Here are made-up elements, facts about them, and rows of numbers that follow some of those facts. Name the element behind each unnamed row.

Known rows:
grapu: [ 25, -43,  18,  -6,  22,   1,  61,  -2,  27, -34,  43,  28,  48,  11,  -6,
  15, -34,   5, -16, -26,  -5,  11, -20, -22,  35,  -3,  -6,   8, -24, -21,
  -8,   2]
dekleza: [ 14,  24,  14,   8,   9, -33,  12,   7,  10,  -2,  -1, -23,  37,  12,  -2,
 -12,  -7,   4, -13, -21,   3,  -3,  -2,  30,   8,   6,  -6, -26,   4,  -9,
  -5,  24]
drudus: [ -5,   7,  -2, -27,   6, -38,   2,  26,  11,   9,  47,  -3,   5,  26, -10,
   1,  -2,  -5,  15,  -9,  18,  -7,  -7,  27,  19,   7,  22,  -3,  -9,   6,
 -13,   6]
klibil: [  9,  15,  -5, -13,   1, -15,  21,  10,   6, -30,  13, -22,  13,  21,  -6,
 -12, -16,  -1, -24,  -2,  -6, -13,   3,  26,  17,   6,   1, -21,  -8,  -3,
  14,  18]
trofis: [ 10,  15,   1, -23,   7, -17,  22,   9,  -2, -27,   0, -21,  14,  15,  -2,
   3, -26,  -2, -22, -19,  -3,  -8, -14,  32,  20,   9,  -4,  -4,  -7, -15,
  17,  14]
trivabes: [  9,  14,   0, -29,  11, -18,  22,  11,  -3, -29,  -4, -24,  12,  11,  -3,
  13, -31,  -1, -28, -25,  -7,  -6, -18,  37,  29,   9,  -6,   4,  -8, -15,
  20,   8]
zeklo: [  2,  28, -11,  24,   1,  -1, -21,   3,  -7,  11, -16,  -5,  14, -17, -20,
   5,   8,  11, -30, -10,   8,  29,  -3,   8,   1, -29,   3,  12,  23,  -6,
   6,  -5]
sabrek: [-12,  16, -10, -16,  13,   0, -31,  21, -35,  16,   8,  15, -22,   5, -21,
  20,  15,  -3,  23, -14,  22,  28, -11,  12,  22, -20,   7,  29,  20, -13,
  -3, -17]
mumiki: [  1,  16,  -9,  -3,   4,  12, -15,  -2, -21, -12,  -7,   2, -14,  -9, -14,
  14,  -4,   1, -19,  -5,  -2,  24, -10,   2,   9, -18, -10,  22,  23, -16,
  25,  -5]
fesas: [ -7,  26,   9,  -1,  -4,   8, -47,   7,  34,  32,   7,  26,  28, -30, -10,
   2,   5,  -4, -27, -38, -11,  48, -41,   3, -47, -35, -13,  18,  22, -22,
  18, -17]
lafu: [-15,   6, -15, -12,   5,  -6, -34,  15,  -8,  20,  38,  19, -28,   0, -22,
  12,  19,  -3,  19,   9,  20,  25,  -1,  -5,  11, -20,  17,  21,  15,   7,
  -2, -14]
flumesam: [ 18,  23,  25,  19, -10,  57,  -7, -31, -19,  -5,  -9, -11,   3,  10,  16,
 -22,  42, -43,  10,  13,  -2,  27,  -9, -24, -30,  -7,  18,  18,  33,   3,
  30,   7]
lazikas: [ -4,  11, -22,  17, -10,   2, -22,  -2,  20,  -2,  42,   3, -13,  -9, -23,
 -15,  18,   6, -28,  42,  -3,  15,  27, -19,  -6, -26,  11, -11,  14,  27,
  14,  -2]
nubre: [  1,  15,  -9, -12,  10,  11, -15,   0, -22, -14, -11,  -1, -16, -13, -15,
  25,  -9,   1, -26,  -9,  -7,  26, -13,   7,  18, -18, -12,  31,  21, -16,
  28, -11]
trava: [  0,  31, -23,  47, -13,  -8, -24,   1,   9,  17,   6,  -8,  14, -11, -26,
 -17,  23,  16, -32,  22,  15,  19,  21,   0, -10, -32,  20, -11,  23,  17,
  -3,   6]
pludil: [-11,   3,  -9, -23,   8,  -4, -26,   6, -13,  10,  28,  15, -31,  -9, -17,
  30,  -1,  -6,   5,   1,  11,  25, -18,  -3,  15, -13,   5,  41,  21,  -4,
  13, -16]
bubralo: [-15,   9, -26,  12,  -1,  -4,  -9,  30,   8,  19,   9,   1, -15,   2, -23,
 -13,  19, -20,  -2,  17,  11,   3,  15,  28,  18, -13,  12, -13, -15,  24,
 -17,  10]
stibor: [ -5,   9, -21,  20,  -5,   7,   2,  17,  16,   2,   2,  -5,  -7,  -5, -17,
 -19,   8, -19, -29,  23,  -6,   1,  16,  21,   9, -12,  -1, -19, -11,  20,
  -1,  17]
brubon: [  0,  13, -26,  18, -11,   4,  -3,  18,  19,   4,   0,  -3, -12,  -3, -20,
 -22,  13, -17, -26,  17,  -9,   0,  13,  17,  13, -11,   1, -16, -16,  17,
   4,  23]

How the elements are related:
beplevas (druvim pluski) (brazo 251)
betronok (druvim ludran) (loflum skofle) (brazo 242) (flezik trava)
bofes (druvim fone) (loflum beplevas) (brazo 251)
brabibor (druvim platis) (loflum draseko) (brazo 251) (flezik stedi)
braplur (druvim pakluzok) (loflum dadrodem) (brazo 251) (flezik brifluker)
brebru (druvim skoskor) (brazo 242) (flezik bubralo)
brestan (druvim dibrevim) (brazo 251) (flezik brabibor)
brezok (druvim stedi) (loflum nuvos) (brazo 251)
brifluker (druvim vepu)
brogul (druvim dadrodem) (brazo 242)
brubon (druvim drumal)
bubralo (druvim platis)
dadrodem (druvim flatrapun)
dekleza (druvim skulis) (brazo 242)
delubak (druvim brifluker) (loflum zeklo) (brazo 251) (flezik drumal)
dibrevim (druvim stedi)
dinur (druvim pluski) (brazo 242) (flezik traskul)
draseko (druvim stibor) (brazo 251)
drikam (druvim luzer)
drogra (druvim stibor) (loflum betronok) (brazo 242)
droren (druvim drumal) (loflum kugroplun) (brazo 242) (flezik beplevas)
droteplas (druvim stedi)
drotu (druvim stedi)
drudus (druvim stibor) (brazo 242) (flezik sabrek)
duflan (druvim flatrapun)
fesas (druvim nuvos) (loflum guklen) (brazo 251) (flezik stedi)
flasker (druvim pluski) (brazo 251)
flekas (druvim trenal) (brazo 242)
flemol (druvim brubon) (loflum beplevas) (brazo 242)
fleplem (druvim platis) (loflum droteplas) (brazo 251) (flezik graklu)
flimin (druvim pastun) (loflum klezus) (brazo 251)
flovi (druvim ludran) (brazo 242) (flezik trava)
floze (druvim nuvos) (brazo 251) (flezik vepu)
flumesam (druvim graklu) (loflum graklu) (brazo 251)
flustar (druvim nuvos) (loflum trava) (brazo 251)
flusus (druvim grinom) (loflum drikam) (brazo 251)
flutre (druvim nuvos) (loflum latre) (brazo 251) (flezik pastun)
fone (druvim vepu)
geto (druvim pubro) (loflum latre) (brazo 251)
gipla (druvim fone) (loflum lazikas) (brazo 251) (flezik sobafi)
grafligrin (druvim duflan) (brazo 242)
graflin (druvim trenal) (loflum ludran) (brazo 251) (flezik drikam)
graklu (druvim flatrapun)
grapu (druvim grinom) (loflum vame) (brazo 242) (flezik vepu)
grinom (druvim plestolo)
grozas (druvim flatrapun) (loflum lazikas) (brazo 242)
grunik (druvim drotu) (loflum flatrapun) (brazo 242)
guklen (druvim platis)
kevi (druvim bubralo) (brazo 251) (flezik graklu)
kiple (druvim ludran) (loflum trenal) (brazo 251)
klelak (druvim stedi) (brazo 242)
klezom (druvim guklen) (brazo 251)
klezus (druvim grinom) (loflum pluski) (brazo 251)
klibil (druvim dadrodem) (brazo 242)
klibru (druvim brubon) (brazo 251) (flezik guklen)
klotren (druvim skulis) (loflum brubon) (brazo 251)
klufler (druvim guklen) (brazo 251)
kugroplun (druvim duflan) (brazo 251)
lafu (druvim flatrapun) (brazo 251) (flezik sabrek)
latre (druvim pastun) (loflum graklu) (brazo 251)
lazikas (druvim pakluzok) (brazo 251) (flezik nuvos)
lestan (druvim duflan) (loflum flumesam) (brazo 242) (flezik vepu)
lilil (druvim platis) (loflum ludran) (brazo 242)
ludran (druvim plestolo)
mokan (druvim stimi) (brazo 251)
mufla (druvim vepu)
mumiki (druvim guklen) (loflum dibrevim) (brazo 251)
nabri (druvim pluski) (loflum droteplas) (brazo 251) (flezik brabibor)
narevik (druvim drotu) (brazo 251) (flezik trupli)
nime (druvim graklu) (brazo 251) (flezik pastun)
noskol (druvim bubralo) (loflum draseko) (brazo 251)
nosta (druvim guklen) (brazo 251)
novar (druvim drotu) (loflum graklu) (brazo 251)
nubre (druvim droteplas) (loflum draseko) (brazo 251)
nuvos (druvim vepu)
pakluzok (druvim flatrapun)
pastun (druvim stedi)
pebrok (druvim bubralo) (loflum droteplas) (brazo 251)
pekla (druvim brubon) (loflum mufla) (brazo 251)
piplek (druvim drotu) (loflum drumal) (brazo 251)
pitar (druvim skulis) (loflum grinom) (brazo 251)
plaflu (druvim brifluker) (loflum draseko) (brazo 251)
pludil (druvim duflan) (loflum trenal) (brazo 251) (flezik bubralo)
plukam (druvim mufla) (loflum mufla) (brazo 251) (flezik drumal)
pluski (druvim drumal)
pubro (druvim skoskor)
raplo (druvim brubon) (brazo 242) (flezik drotu)
reklaplas (druvim brubon) (brazo 251)
riklil (druvim nuvos) (loflum plestolo) (brazo 251) (flezik pakluzok)
sabrek (druvim trenal) (loflum trupli) (brazo 251)
skabok (druvim duflan) (loflum stibor) (brazo 251)
skanuvum (druvim luzer) (loflum nuvos) (brazo 251) (flezik zeklo)
skesu (druvim brubon) (brazo 242)
skires (druvim ludran) (loflum duflan) (brazo 251)
skofle (druvim skoskor) (loflum klezus) (brazo 242)
skogru (druvim graklu) (brazo 242)
skulis (druvim vepu)
sobafi (druvim skulis) (brazo 242)
stadem (druvim pubro) (brazo 251)
stata (druvim pluski) (brazo 242) (flezik platis)
stibe (druvim pastun) (brazo 242)
stibor (druvim luzer)
stimi (druvim luzer)
tafos (druvim skulis) (brazo 251)
tapu (druvim skulis) (brazo 251)
teskol (druvim drumal) (brazo 242)
traskul (druvim stimi) (loflum betronok) (brazo 251)
trava (druvim brifluker) (brazo 251)
treka (druvim drikam) (brazo 242)
trelan (druvim stibor) (loflum flatrapun) (brazo 251)
trenal (druvim luzer)
tridam (druvim drumal) (loflum graklu) (brazo 251)
trivabes (druvim bubralo) (loflum flatrapun) (brazo 242)
trizogrom (druvim dadrodem) (loflum raplo) (brazo 251)
trofis (druvim grinom) (loflum grinom) (brazo 242)
trograskek (druvim brifluker) (brazo 251)
trubel (druvim plestolo) (brazo 242)
trupli (druvim dadrodem) (brazo 242)
trustum (druvim pubro) (brazo 251) (flezik duflan)
trutin (druvim ludran) (loflum dibrevim) (brazo 251)
tugin (druvim nuvos) (brazo 242) (flezik drotu)
tukir (druvim pluski) (loflum brifluker) (brazo 251)
vadum (druvim drumal) (loflum flatrapun) (brazo 251)
vame (druvim plestolo) (loflum trava) (brazo 242) (flezik stibor)
vipo (druvim vepu) (loflum trenal) (brazo 242) (flezik sobafi)
vofik (druvim guklen) (loflum ludran) (brazo 242)
zafle (druvim dibrevim) (brazo 251) (flezik pluski)
zegem (druvim stibor) (loflum drikam) (brazo 242)
zeklo (druvim mufla) (loflum mufla) (brazo 251)
zeru (druvim fone) (brazo 242)
ziklok (druvim drotu) (loflum drikam) (brazo 251) (flezik droteplas)
ziplur (druvim duflan) (brazo 251) (flezik pebrok)
zotri (druvim platis) (loflum bubralo) (brazo 251)

Which element is each row?
No name comes twice in this set of rows, the named rows included.
[-17,  17,  33, -54,  22,  11, -86,  19,  71,  33,  38,  36,   5, -47,  -1,
   1,  12, -18, -24, -49, -66,  58, -38,  -2, -57, -31, -58,  -4,  15, -14,
  42, -37]  brabibor
[ -2,  24, -25,  29,  -8,   4, -23,  10,   6,  -8,  24,  -6,   0,  -2, -26,
 -23,  28,  12, -42,  32, -10,  14,  39,  -4,   5, -34,   8, -21,  17,  24,
   7,   0]  draseko
[ -3,  18, -19,  41,  -7,  -4,  -1,  15,  21,  22, -18,  -6,  16, -13, -18,
 -18,  10, -13, -27,   6,   9,  10,   6,  29,  -2, -18,   5, -17,  -8,  14,
 -13,  19]  brifluker
[  8,  18, -11,  -1,  -5, -19,  19,  13,  16, -27,  24, -25,  16,  24, -10,
 -25,  -5,   4, -29,  12,  -6, -17,  20,  23,  14,   2,   9, -36, -12,  11,
   8,  22]  trupli
[ 44, -38,  57,   4,  12,  45,  70, -33,  17, -29,  35,  19,  59,  29,  29,
  -6,  -1, -41,  17, -23,  -6,  17, -36, -46,  -2,  14,  12,  20,  -9, -17,
   4,  11]  lestan
[ 17, -26,  -1,  51,   2,  27,  25, -10,  18,   1,  27,  53,  55, -11, -22,
   8,  -3,  16, -25, -15,  17,  47, -20, -48,  -1, -47,  10,  27,   7, -24,
 -20, -13]  floze
[ 18, -36,   6,  53,  17,  28,  47,   6,  22,   2,  -6,  43,  55, -11, -18,
  -1,  -6,  -7, -15, -24,   7,  31, -10, -18,  22, -31, -11,  -1, -24, -17,
 -36,   5]  vepu
[ -2,  18, -12,  16, -11,   2, -14,  -7,   1,  17,  -4,  10,  13, -19, -16,
  19,  -9,   4, -28, -12,  21,  34, -33,   1, -16, -26,  14,  41,  24, -17,
  12,  -7]  riklil
[-12,  14,   5, -10,   8,  16, -31,  29,  45,  16,   0,  13,   3, -20,  -7,
 -22,  11, -30, -23, -17, -38,  21,  -9,  26, -23, -18, -37, -29, -13,   1,
  13,   2]  stedi
[ -6,  22, -28,  50, -18,   0,   2,  20,  26,  22, -14,  -6,  24,  -9, -23,
 -27,  13,  -9, -40,  13,  13,   8,   9,  29,  -8, -27,  17, -20, -12,  18,
 -16,  19]  nuvos
[ -1,  20, -18,  19,  -5,  12, -19,   3,  -6, -12,  19,  -1,  -9,   0, -21,
 -16,  19,   6, -29,  26,  -6,  14,  23,  -7,   2, -27,   1, -10,  20,   9,
  14,   2]  kugroplun
[ 16,  24,  22,  28, -25,  38,  -4, -44,  -4,  25, -15,  -6,  21,  -8,  18,
   4,  19, -40,   2,  -2,  26,  39, -52, -20, -53,  -6,  40,  61,  40,  -7,
  26,   4]  flutre

The same elements again, as new rows of numbers:
Some elements and their rows:
zegem: [ 3, 17,  9, -6,  5, -9, 17, -1,  5, 14, -9, 11, -4, 22, 29]
drumal: [  9,   1,  35,   1,  15, -10, -16,  -3,   5,   9,   6,   4, -20, -39, -13]
flovi: [ -2, -13, -18, -25,   9, -27,   1,   7,  -5, -10, -25,   5, -12,   7,  -6]
beplevas: [ -1, -11,  -9,   2,   8,  10, -16, -13,  14, -11,   7,  -2,   9, -18,   3]
drikam: [ -9,   3,  18, -11,   8,  -5,  -5,  15,   6,   7,  13,  -4,  -4,  -7, -29]
mufla: [ -5,  10,  25, -19,  -2,  -5,  -7,  11,   5,  -4,  21,   4,  -5,  -9, -27]
brebru: [ -2, -13, -13, -25,   9, -29,   1,   3,  -6, -12, -25,   3, -12,   7,  -8]
delubak: [ 31,  -6,   9,  31, -15,   3,  14, -17, -14,   2,   9,  31, -19, -17,  11]
pebrok: [  8,   3, -12,  19,  -5,  20,  11,  -1,   3,  11,  13,   5,   8,   9,  13]
brifluker: [ -6,   8,  24, -22,  -2,  -9, -10,  15,   2,  -5,  17,   1,  -3, -14, -27]
drudus: [ -3, -15, -14, -24,  10, -29,   3,   8,  -5,  -8, -24,   7, -11,   7,  -9]
klufler: [ -3,  -7, -30,   2,   0,   8, -22,  12,   6,   1,   6,   3,   6, -11,  -8]
luzer: [-10,   2,  18, -13,   8,  -6,  -9,  18,   4,   7,  10,  -6,  -4, -12, -28]
braplur: [  9, -11,  -4,  26,  -8,  11,  10, -22, -13,  -3,  -6, -15,   1,  13,  -8]
flimin: [ 6,  3, -9, 21, -5, 20, 13,  0,  5, 14, 16, 10,  8, 10, 12]
fone: [ -7,   8,  24, -21,  -2,  -8, -10,  16,   2,  -5,  17,   0,  -3, -14, -26]
brogul: [ -4,  12,  -2, -18,   7, -21, -28,  -9,   1,  -2, -25, -16,  -7,   8,   0]
lilil: [  4,  19,   4,  -7,   5,  -6,  15,  -1,   3,  12, -11,   9,  -5,  23,  33]
kiple: [ 6,  3, -6, 20, -5, 20, 10, -5,  4, 10, 14,  4,  8,  9, 14]

Which element is each row?
No name comes twice in this set of rows, the named rows included.
[-22,  -3,  28, -12,   2,  15, -16,  31,   3,   6,  -8,  13, -12,  -8, -16]  stedi
[ -1,  -2,  11,  22, -19,  -5,  29,  43, -39,  28, -38, -57,  38, -29,  66]  latre
[  1,  -4,  18,  18,  -9,   5,  21,  10, -22,  11, -25, -47,  33, -26,  61]  tridam
[  7,   3, -13,  18,  -5,  19,   9,   2,   2,  11,  12,   4,   9,   7,  15]  mumiki
[-12,  27, -26,  20,   3, -22,  45, -28, -13, -10, -14,   7, -20,  13,  21]  grapu
[ -2, -24,  21,  24,  -5,  40,  20, -20,  -3, -13, -17,  20,  -5,   7,  28]  nabri
[ 12, -14,  -6,  24,  -8,  11,  14, -27, -14,  -4,  -4, -21,   3,  22, -13]  pludil
[ -2, -17,  -2, -26,  17, -25,   4, -14,   1, -21, -25,   1,  -9,   0,   5]  raplo
[  0, -23, -24,   5,  -2,   1,  -9,   1,  -5, -12,  -2,   4,  -2, -11, -21]  trustum
[  4,  13,  21,  -8,  12,  -5,  17, -22,  10,   1, -13,   0,  -1,  13,  44]  flemol
[ -5,   8, -10, -24,  10, -20, -16,   8,   6,   1, -17,   5,  -7,   1,   9]  trubel
[ 31,  -6,   9,  32, -14,   4,  14, -19, -12,   3,  11,  33, -20, -16,  10]  plukam
[  7, -15,  -8,  23,  -6,  12,  23,  -7,  -8,   1,   4,   7,   1,   7,   1]  skanuvum
[  7,  -1,   8,  19,   3,  23,  13, -27,  12,  -1,  13,   1,  11,   3,  26]  pekla
[  4,  18,   6,  -7,   5,  -9,  14,  -2,   3,  11, -12,   7,  -4,  20,  32]  trofis

